Below is a small trained network, with its code and all its weights. Each question gives an input and a class and asks what happens when units are switched off, that is, made to give their printed mean instead of their output.

import numpy as np


def w(rows, s, z=0):
    codes = np.array(rows[::2]) - 128.0
    scale = np.full(codes.shape[1], s)
    scale[-1] = z or s
    return codes * scale


def f(y):
    return y / 2 * (1 + np.tanh(0.7978845608 * (y + 0.044715 * y**3)))


def log_softmax(a):
    a = a - a.max(-1, keepdims=True)
    return a - np.log(np.exp(a).sum(-1, keepdims=True))


def net(x, mask):
    res = np.array(x, float).reshape(1, 8) / 4 @ E
    y = f(res @ A[0][:, :-1].T + A[0][:, -1])
    res = res + np.where(mask, y, B[0][:, -1]) @ B[0][:, :-1]
    return log_softmax(res[-1] @ U[:, :-1].T + U[:, -1])


A, B = {}, {}
E = w([
[213,187,202],'x0',
[168,112,82],'x1',
[125,16,74],'x2',
[23,213,28],'x3',
[118,122,124],'x4',
[205,84,115],'x5',
[141,104,2],'x6',
[157,123,72],'x7',
],0.0072)
A[0] = w([
[115,36,151,254],'n0',
[20,208,44,126],'n1',
[151,186,179,255],'n2',
[110,205,99,148],'n3',
[28,87,114,221],'n4',
[136,92,166,80],'n5',
[228,65,254,187],'n6',
[78,86,208,224],'n7',
[12,109,187,183],'n8',
],0.0093,0.0071)
B[0] = w([
[29,95,99,214],'n0',
[192,197,112,218],'n1',
[70,142,255,215],'n2',
[175,192,165,167],'n3',
[92,216,75,209],'n4',
[162,76,138,131],'n5',
[41,95,115,245],'n6',
[54,142,133,195],'n7',
[50,178,89,192],'n8',
],0.0087,0.011)
U = w([
[131,11,23,39],'0',
[57,118,117,254],'1',
[170,150,38,41],'2',
[187,148,198,71],'3',
[169,95,196,183],'4',
],0.012,0.0047)

Each question gives the input, the list of numbers given to net, and the class t.
The units are the neurons (one row each of A and B). Each row of codes is followed by its name. A weight is (code - 128) times the scale printed after its matrix; where a second scale follows, it is the last column's (A, B and U).
mask holds one flag per neuron, in row order. A switched-off neuron (its flag False) gives its mean, the last column of its row in B, instead of its output. The means were averaged over made-up inputs and are rounded, as every weight is.
A unit's drop is (log p(t) with every unit on - log p(t) with that unit switched off) / (log p(t) with every unit on - log p(t) with every unit switched off).
The circuit of an input: a set's keep is (log p(t) with only the set's units on - log p(t) with every unit switched off) / (log p(t) with every unit on - log p(t) with every unit switched off). Starting from all 9 units, units are removed one at a time, each time the one whose removal leaves the highest keep (on an exact tie, the one counted first), for as long as the keep stays at least 0.8.
units of the circuit, in order: the units of the circuit, biggest drop first
unit that matters most: the unit with the biggest drop
top k neurons: the k neurons with the biggest drops, biggest first
drop of u: that unit's drop, to one decimal
input [-7,-1,-3,1,-2,-5,2,-5], class 2: units of the circuit, in order => [n1 n6 n2]
input [-1,2,4,4,-1,1,8,3], class 2: units of the circuit, in order => [n1 n6]
input [0,7,-7,8,6,6,2,-8], class 2: unit that matters most => n1
input [0,1,4,0,6,-4,-1,5], class 0: units of the circuit, in order => [n2 n3]
input [-8,-1,3,-5,-5,-2,8,-7], class 0: top 3 neurons => [n2 n3 n6]
input [-8,-8,1,6,5,-3,4,-7], class 2: units of the circuit, in order => [n1 n2]
input [7,4,-2,-8,-3,3,6,6], class 1: top 3 neurons => [n6 n2 n1]
input [-1,-7,-6,8,0,0,-5,8], class 3: units of the circuit, in order => [n1 n3 n0]
input [-3,2,-6,2,-6,6,6,0], class 2: units of the circuit, in order => [n2 n6]
input [0,-7,4,6,-3,-1,-1,1], class 2: top 3 neurons => [n1 n6 n2]
input [-8,4,5,0,-4,4,-7,3], class 0: drop of n3 => 0.2
input [8,-7,6,-5,-2,0,-4,4], class 1: drop of n6 => 0.7
input [-1,-7,-6,-4,-5,6,-8,0], class 1: drop of n6 => 0.4
input [6,2,1,7,4,-3,2,-6], class 3: drop of n7 => 0.0
input [-8,2,5,0,3,-7,-1,5], class 2: unit that matters most => n2
